Below is a small trained network, with its code and all its weights. Each question gives an input and a target symbol and asks what happens when units are switched off, that is, made to give their printed mean instead of their output.

import numpy as np


def w(rows, s, z=0):
    codes = np.array(rows[::2]) - 128.0
    scale = np.full(codes.shape[1], s)
    scale[-1] = z or s
    return codes * scale


def f(y):
    return np.maximum(y, 0)


def softmax(a):
    e = np.exp(a - a.max(-1, keepdims=True))
    return e / e.sum(-1, keepdims=True)


def log_softmax(a):
    a = a - a.max(-1, keepdims=True)
    return a - np.log(np.exp(a).sum(-1, keepdims=True))


def net(x, mask):
    ids = ['Λαβδζμπτ'.index(c) for c in x.split()]
    T = len(ids)
    res = E[ids] + P[:T]
    r = res
    for j in range(3):
        rows = slice(2 * j, 2 * j + 2)
        q, k, v = (r @ M[0][rows].T for M in (Q, K, V))
        z = softmax(np.where(np.tri(T) > 0, q @ k.T / 2**0.5, -1e9)) @ v
        o = O[0][rows]
        res = res + np.where(mask[j], z, o[:, -1]) @ o[:, :-1]
    y = f(res @ A[0][:, :-1].T + A[0][:, -1])
    res = res + np.where(mask[3:27], y, B[0][:, -1]) @ B[0][:, :-1]
    return log_softmax(res[-1] @ U[:, :-1].T + U[:, -1])


Q, K, V, O, A, B = {}, {}, {}, {}, {}, {}
E = w([
[136,130,124,165,162,65,162,6,57,68,168,140],'Λ',
[142,130,107,238,82,77,175,94,150,158,163,141],'α',
[140,172,68,192,126,120,52,77,182,143,99,88],'β',
[108,155,131,143,37,106,81,140,89,149,156,131],'δ',
[172,128,100,173,78,103,118,154,93,152,56,205],'ζ',
[123,175,110,59,40,104,146,123,183,60,104,130],'μ',
[89,80,74,98,153,115,108,124,131,101,145,173],'π',
[172,175,139,101,175,183,136,158,190,126,183,179],'τ',
],0.02)
P = w([
[121,146,218,150,219,19,87,204,41,83,92,57],'0',
[156,154,147,114,141,61,101,155,75,143,125,106],'1',
[165,154,106,116,112,101,114,131,97,152,135,138],'2',
[180,143,104,138,93,147,103,103,108,147,161,183],'3',
[166,150,83,146,106,191,120,92,117,113,164,180],'4',
[139,155,79,167,114,222,141,66,134,70,173,182],'5',
[101,167,71,170,133,255,165,75,126,48,178,192],'6',
],0.0072)
Q[0] = w([
[169,125,95,152,194,197,134,98,146,123,230,203],'H1',
[153,189,82,237,53,61,134,94,78,105,155,98],'H1',
[80,44,254,38,145,175,174,202,117,142,106,71],'H2',
[41,66,63,155,117,28,116,117,131,110,59,77],'H2',
[131,192,155,134,109,109,128,109,124,139,109,121],'H3',
[134,97,141,120,165,103,130,144,109,174,118,101],'H3',
],0.0085)
K[0] = w([
[148,169,77,186,132,204,148,95,130,124,187,138],'H1',
[137,133,149,86,120,248,142,185,136,137,130,178],'H1',
[132,127,128,143,127,3,111,130,106,145,97,107],'H2',
[91,122,176,110,181,135,108,210,107,149,136,141],'H2',
[88,92,101,120,137,150,115,136,125,138,126,125],'H3',
[112,139,134,137,101,88,119,120,113,115,118,128],'H3',
],0.011)
V[0] = w([
[188,186,109,108,246,126,149,91,127,94,134,195],'H1',
[78,118,171,161,127,97,184,67,191,159,216,47],'H1',
[57,46,81,168,150,105,103,101,56,193,219,196],'H2',
[188,187,169,248,177,191,112,80,113,216,89,58],'H2',
[196,108,143,118,207,198,253,164,155,150,152,194],'H3',
[129,185,108,93,197,204,70,150,170,167,147,146],'H3',
],0.0064)
O[0] = w([
[227,77,142,166,253,19,50,229,144,93,65,169,254],'H1',
[222,118,160,201,37,95,4,36,204,69,162,57,96],'H1',
[54,9,133,129,111,61,135,137,139,48,99,64,164],'H2',
[11,158,171,184,190,87,89,64,142,183,105,204,25],'H2',
[210,74,206,146,105,43,188,92,132,236,90,84,51],'H3',
[181,18,36,73,198,54,126,71,119,219,229,102,55],'H3',
],0.007,0.0044)
A[0] = w([
[167,150,93,176,105,128,111,159,114,114,97,83,109],'N1',
[26,139,77,146,125,178,98,88,148,144,108,89,29],'N2',
[149,127,147,130,213,174,88,136,152,111,95,131,21],'N3',
[122,87,120,70,118,100,172,109,95,142,125,113,201],'N4',
[144,123,125,120,132,130,140,72,66,154,171,162,48],'N5',
[67,110,125,168,109,139,114,117,95,89,69,120,58],'N6',
[77,79,176,161,146,99,150,151,132,112,78,67,120],'N7',
[157,191,195,130,148,87,184,205,148,152,133,128,100],'N8',
[154,88,87,63,132,166,166,158,136,154,117,140,90],'N9',
[127,152,185,151,86,173,139,101,124,116,103,161,34],'N10',
[106,150,121,165,60,189,149,128,158,92,133,146,28],'N11',
[87,192,139,117,123,195,190,104,134,119,135,121,36],'N12',
[171,158,178,141,108,121,166,88,154,142,106,119,164],'N13',
[144,78,54,127,135,117,146,93,150,254,150,131,119],'N14',
[205,108,137,93,102,177,93,164,151,156,171,65,82],'N15',
[104,103,85,106,67,118,140,94,150,90,65,96,87],'N16',
[197,123,138,68,179,153,133,162,129,100,92,145,128],'N17',
[157,73,140,174,153,97,78,92,143,145,138,168,184],'N18',
[101,145,98,131,83,149,115,79,179,106,175,99,3],'N19',
[124,94,128,64,74,174,118,43,150,148,157,141,195],'N20',
[122,144,110,102,74,74,223,95,93,157,152,99,124],'N21',
[53,135,134,140,159,82,122,94,91,195,76,136,90],'N22',
[111,184,132,156,121,166,142,70,112,134,118,177,88],'N23',
[124,99,181,166,80,127,173,39,148,135,76,26,22],'N24',
],0.0088,0.0035)
B[0] = w([
[151,155,105,95,182,196,128,143,127,127,160,155,203],'N1',
[138,1,172,113,100,89,160,224,129,93,173,146,175],'N2',
[51,137,51,62,135,100,130,144,124,135,166,136,171],'N3',
[154,145,112,169,107,163,74,154,148,94,111,152,161],'N4',
[179,104,68,47,81,103,143,149,159,156,125,120,165],'N5',
[162,41,158,117,161,141,139,193,96,180,122,93,211],'N6',
[145,176,101,107,153,231,104,138,186,148,114,123,169],'N7',
[63,155,133,183,144,120,111,124,70,77,168,106,183],'N8',
[185,154,150,174,108,131,80,123,125,125,147,85,169],'N9',
[143,183,142,106,145,120,154,72,148,185,140,108,171],'N10',
[111,134,115,70,173,111,137,121,155,197,122,125,223],'N11',
[137,156,199,127,186,127,135,110,145,145,101,163,190],'N12',
[144,107,102,117,122,190,114,155,112,86,92,89,169],'N13',
[202,116,192,81,201,234,158,144,136,141,90,107,178],'N14',
[104,57,114,160,71,111,222,118,99,126,53,139,171],'N15',
[140,118,130,137,144,141,95,154,76,157,131,75,196],'N16',
[89,93,98,125,94,76,124,106,104,170,169,102,223],'N17',
[87,172,169,104,42,131,110,89,183,98,100,155,254],'N18',
[163,118,142,153,148,79,102,136,118,141,191,99,189],'N19',
[80,182,181,214,189,194,137,212,113,106,177,137,167],'N20',
[88,59,82,88,127,154,83,232,36,124,167,161,169],'N21',
[179,61,107,113,75,150,147,130,171,99,52,97,169],'N22',
[88,168,119,95,123,63,150,38,173,184,111,130,204],'N23',
[124,146,66,143,109,137,138,91,52,199,76,45,159],'N24',
],0.0069,0.0093)
U = w([
[205,63,206,51,117,148,138,133,172,141,82,66,33],'Λ',
[73,76,133,96,142,152,190,158,133,128,31,126,32],'α',
[107,115,125,132,32,13,109,111,172,81,131,132,233],'β',
[159,76,58,140,98,195,110,193,98,88,154,68,203],'δ',
[131,137,139,160,105,124,90,94,103,144,84,2,89],'ζ',
[111,96,202,142,232,62,138,163,111,163,189,55,4],'μ',
[148,160,246,249,134,176,107,161,152,23,125,140,251],'π',
[124,204,73,72,169,203,78,124,157,140,139,125,109],'τ',
],0.0052,0.0023)

Each question gives the input, a string of symbols that net reads in full, and the target symbol t.
The units are the heads (2 rows each of Q, K, V and O) and the neurons (one row each of A and B). Each row of codes is followed by its name. A weight is (code - 128) times the scale printed after its matrix; where a second scale follows, it is the last column's (O, A, B and U).
mask holds one flag per unit, heads first, then neurons. A switched-off unit (its flag False) gives its mean, the last column of its rows in O or B, instead of its output. The means were averaged over made-up inputs and are rounded, as every weight is.
A unit's drop is (log p(t) with every unit on - log p(t) with that unit switched off) / (log p(t) with every unit on - log p(t) with every unit switched off).
The circuit of an input: a set's keep is (log p(t) with only the set's units on - log p(t) with every unit switched off) / (log p(t) with every unit on - log p(t) with every unit switched off). Starting from the 12 units with the biggest drops (on a tie, the unit counted first), units are removed one at a time, each time the one whose removal leaves the highest keep (on an exact tie, the one counted first), for as long as the keep stays at least 0.8.
circuit, biggest first: the units of the circuit, biggest drop first
most important unit: the unit with the biggest drop
top k neurons: the k neurons with the biggest drops, biggest first
which heads matter: for each layer, one digit per head in row order, 1 if its drop is at least 0.15 and else 0, layers parted by /
input π Λ Λ Λ, target π: which heads matter -> 111
input α π Λ α α, target ζ: which heads matter -> 111
input ζ Λ α τ, target π: circuit, biggest first -> (H1 N20 H2 N17)
input α β Λ ζ, target α: circuit, biggest first -> (H1)
input τ ζ Λ π, target β: which heads matter -> 100
input Λ α δ, target μ: which heads matter -> 101
input β α Λ α, target ζ: circuit, biggest first -> (H1 N24)
input π τ π, target Λ: which heads matter -> 001
input Λ Λ π ζ α, target δ: which heads matter -> 010
input π μ π μ τ, target δ: circuit, biggest first -> (H2 N15 N17)
input ζ τ μ, target δ: circuit, biggest first -> (H3 N21 H1 N4)
input π δ ζ τ, target μ: circuit, biggest first -> (H1 H3)
input π τ β π α, target π: circuit, biggest first -> (H1 N11 N17 H2)
input β α α δ α Λ, target μ: which heads matter -> 111
input Λ β ζ δ, target α: which heads matter -> 110
input δ τ Λ α π τ β, target Λ: circuit, biggest first -> (H3 N14)
input μ α δ π π α μ, target δ: most important unit -> H2
input μ ζ μ β, target τ: which heads matter -> 010
input δ β Λ δ β β, target μ: which heads matter -> 101
input τ Λ τ Λ, target Λ: most important unit -> H3
input Λ β μ Λ μ, target τ: which heads matter -> 111
input α α Λ ζ β, target α: top 2 neurons -> (N22 N2)
